Here is a tiny trained network, its code and every weight. The questions are about switching its units off for an input and a target symbol, where a switched-off unit gives its printed mean instead of its output.

import numpy as np


def w(rows, s, z=0):
    codes = np.array(rows[::2]) - 128.0
    scale = np.full(codes.shape[1], s)
    scale[-1] = z or s
    return codes * scale


def f(y):
    return y / 2 * (1 + np.tanh(0.7978845608 * (y + 0.044715 * y**3)))


def softmax(a):
    e = np.exp(a - a.max(-1, keepdims=True))
    return e / e.sum(-1, keepdims=True)


def log_softmax(a):
    a = a - a.max(-1, keepdims=True)
    return a - np.log(np.exp(a).sum(-1, keepdims=True))


def net(x, mask):
    ids = ['αγδελσ'.index(c) for c in x.split()]
    T = len(ids)
    res = E[ids] + P[:T]
    u = 0
    for l in range(2):
        r = res
        for j in range(2):
            rows = slice(4 * j, 4 * j + 4)
            q, k, v = (r @ M[l][rows].T for M in (Q, K, V))
            z = softmax(np.where(np.tri(T) > 0, q @ k.T / 4**0.5, -1e9)) @ v
            o = O[l][rows]
            res = res + np.where(mask[u + j], z, o[:, -1]) @ o[:, :-1]
        u += 2
        y = f(res @ A[l][:, :-1].T + A[l][:, -1])
        res = res + np.where(mask[u : u + 4], y, B[l][:, -1]) @ B[l][:, :-1]
        u += 4
    return log_softmax(res[-1] @ U[:, :-1].T + U[:, -1])


Q, K, V, O, A, B = {}, {}, {}, {}, {}, {}
E = w([
[195,220,206,42],'α',
[145,252,171,58],'γ',
[152,101,237,172],'δ',
[118,193,65,57],'ε',
[93,163,103,120],'λ',
[99,90,135,42],'σ',
],0.015)
P = w([
[62,148,185,137],'0',
[254,141,59,174],'1',
[189,122,123,182],'2',
[213,140,99,142],'3',
[194,141,117,141],'4',
[205,143,113,153],'5',
[177,118,133,140],'6',
[162,103,140,141],'7',
[157,101,148,136],'8',
[151,90,135,160],'9',
[155,77,131,149],'10',
[148,75,134,125],'11',
[105,77,150,131],'12',
],0.0072)
Q[0] = w([
[152,182,162,140],'L0H1',
[72,108,188,71],'L0H1',
[142,85,218,96],'L0H1',
[116,62,213,135],'L0H1',
[106,143,70,155],'L0H2',
[160,248,161,92],'L0H2',
[113,194,172,126],'L0H2',
[124,157,195,147],'L0H2',
],0.012)
K[0] = w([
[90,137,103,47],'L0H1',
[65,124,216,178],'L0H1',
[58,1,183,147],'L0H1',
[82,102,181,181],'L0H1',
[179,60,151,126],'L0H2',
[22,67,140,84],'L0H2',
[20,123,156,75],'L0H2',
[113,56,49,73],'L0H2',
],0.0091)
V[0] = w([
[121,140,105,154],'L0H1',
[93,164,122,157],'L0H1',
[144,159,147,102],'L0H1',
[251,121,91,100],'L0H1',
[181,151,120,115],'L0H2',
[96,96,169,122],'L0H2',
[165,178,164,169],'L0H2',
[182,109,157,111],'L0H2',
],0.016)
O[0] = w([
[140,116,104,159,46],'L0H1',
[127,226,25,186,62],'L0H1',
[102,194,177,40,254],'L0H1',
[44,36,179,83,236],'L0H1',
[18,181,97,75,212],'L0H2',
[228,92,200,74,122],'L0H2',
[99,228,185,151,111],'L0H2',
[87,81,255,59,193],'L0H2',
],0.0071,0.0042)
A[0] = w([
[59,28,55,128,19],'L0N1',
[234,53,215,234,185],'L0N2',
[15,199,168,224,142],'L0N3',
[229,126,71,254,3],'L0N4',
],0.0073,0.0037)
B[0] = w([
[156,194,224,149,142],'L0N1',
[23,123,143,49,252],'L0N2',
[202,125,93,2,220],'L0N3',
[176,86,92,104,131],'L0N4',
],0.0087,0.0024)
Q[1] = w([
[191,87,129,190],'L1H1',
[172,116,160,224],'L1H1',
[123,131,128,122],'L1H1',
[93,126,133,112],'L1H1',
[174,169,204,193],'L1H2',
[12,138,153,131],'L1H2',
[197,122,150,140],'L1H2',
[151,176,146,129],'L1H2',
],0.011)
K[1] = w([
[99,72,4,179],'L1H1',
[119,57,85,150],'L1H1',
[152,115,151,99],'L1H1',
[75,164,185,143],'L1H1',
[1,96,207,230],'L1H2',
[98,212,86,111],'L1H2',
[86,57,108,153],'L1H2',
[8,92,189,144],'L1H2',
],0.008)
V[1] = w([
[231,153,116,111],'L1H1',
[119,16,2,89],'L1H1',
[141,145,35,107],'L1H1',
[154,166,38,124],'L1H1',
[163,15,140,14],'L1H2',
[237,114,119,174],'L1H2',
[209,66,129,53],'L1H2',
[144,181,223,84],'L1H2',
],0.0079)
O[1] = w([
[125,102,185,187,174],'L1H1',
[47,148,140,92,16],'L1H1',
[104,51,178,133,104],'L1H1',
[107,58,209,112,93],'L1H1',
[48,170,102,247,219],'L1H2',
[148,142,253,190,75],'L1H2',
[119,47,249,248,210],'L1H2',
[200,69,85,198,250],'L1H2',
],0.0065,0.013)
A[1] = w([
[105,87,113,94,149],'L1N1',
[142,254,61,169,33],'L1N2',
[18,111,108,153,247],'L1N3',
[131,78,99,108,2],'L1N4',
],0.0094,0.0039)
B[1] = w([
[144,156,164,37,164],'L1N1',
[115,161,179,103,189],'L1N2',
[2,102,129,152,254],'L1N3',
[172,106,127,111,141],'L1N4',
],0.0076,0.0062)
U = w([
[97,33,3,155,9],'α',
[119,10,102,132,81],'γ',
[117,157,111,170,254],'δ',
[61,52,64,70,138],'ε',
[120,124,195,150,155],'λ',
[34,71,78,169,172],'σ',
],0.0057,0.0031)

Each question gives the input, a string of symbols that net reads in full, and the target symbol t.
The units are the heads (4 rows each of Q, K, V and O) and the neurons (one row each of A and B). Each row of codes is followed by its name. A weight is (code - 128) times the scale printed after its matrix; where a second scale follows, it is the last column's (O, A, B and U).
mask holds one flag per unit, layer by layer, with each layer's heads first. A switched-off unit (its flag False) gives its mean, the last column of its rows in O or B, instead of its output. The means were averaged over made-up inputs and are rounded, as every weight is.
A unit's drop is (log p(t) with every unit on - log p(t) with that unit switched off) / (log p(t) with every unit on - log p(t) with every unit switched off).
The circuit of an input: a set's keep is (log p(t) with only the set's units on - log p(t) with every unit switched off) / (log p(t) with every unit on - log p(t) with every unit switched off). Starting from all 12 units, units are removed one at a time, each time the one whose removal leaves the highest keep (on an exact tie, the one counted first), for as long as the keep stays at least 0.8.
circuit, biggest first: the units of the circuit, biggest drop first
most important unit: the unit with the biggest drop
k most important neurons: the k neurons with the biggest drops, biggest first
top k neurons in layer l: the k neurons of layer l with the biggest drops, biggest first
heads that matter: for each layer, one digit per head in row order, 1 if its drop is at least 0.15 and else 0, layers parted by /
drop when u is switched off: that unit's drop, to one decimal
input γ α γ γ σ σ α δ λ, target γ: most important unit => L0N3
input α ε λ γ λ γ γ α ε α ε ε, target α: circuit, biggest first => [L1H2; L0H1; L1H1]
input λ δ σ α γ δ σ σ, target λ: circuit, biggest first => [L1H2; L0H1; L0H2; L0N4]
input ε σ δ λ σ σ ε λ, target ε: circuit, biggest first => [L1H2; L0H1; L0H2]
input γ σ γ σ λ α σ σ γ σ σ α, target γ: 2 most important neurons => [L0N2; L0N3]
input α γ σ, target α: circuit, biggest first => [L1H2; L1H1; L0H2]
input δ λ δ ε δ δ ε σ λ σ, target δ: circuit, biggest first => [L0H2; L1H1]
input ε ε λ ε γ λ ε σ σ γ, target ε: circuit, biggest first => [L1H2; L0H2]
input α γ ε γ ε λ, target α: circuit, biggest first => [L1H2; L0H2; L1H1]
input σ σ σ σ ε, target σ: circuit, biggest first => [L1H2; L0H2; L1H1; L1N3]
input γ σ ε ε σ σ σ σ σ γ, target γ: circuit, biggest first => [L0H2; L1H1; L0H1]
input σ σ σ γ ε σ α ε α ε, target σ: heads that matter => 11 / 01
input δ λ ε σ λ δ σ σ, target δ: top 2 neurons in layer 1 => [L1N2; L1N3]
input γ σ ε σ σ σ ε δ, target γ: most important unit => L0N2
input γ σ γ σ γ λ α σ ε, target γ: top 2 neurons in layer 0 => [L0N3; L0N2]
input σ σ σ ε α λ, target σ: 2 most important neurons => [L1N3; L0N2]
input γ λ γ γ ε δ α σ δ, target γ: drop when L0N2 is switched off => 0.4
input σ α γ ε σ ε δ σ δ, target σ: drop when L0H1 is switched off => 0.1
input δ ε σ λ α σ σ σ α ε ε δ, target δ: drop when L1N3 is switched off => 0.1
input λ λ σ ε γ δ ε, target λ: most important unit => L1H2
input α γ σ ε δ σ σ ε, target α: drop when L0N2 is switched off => 0.0
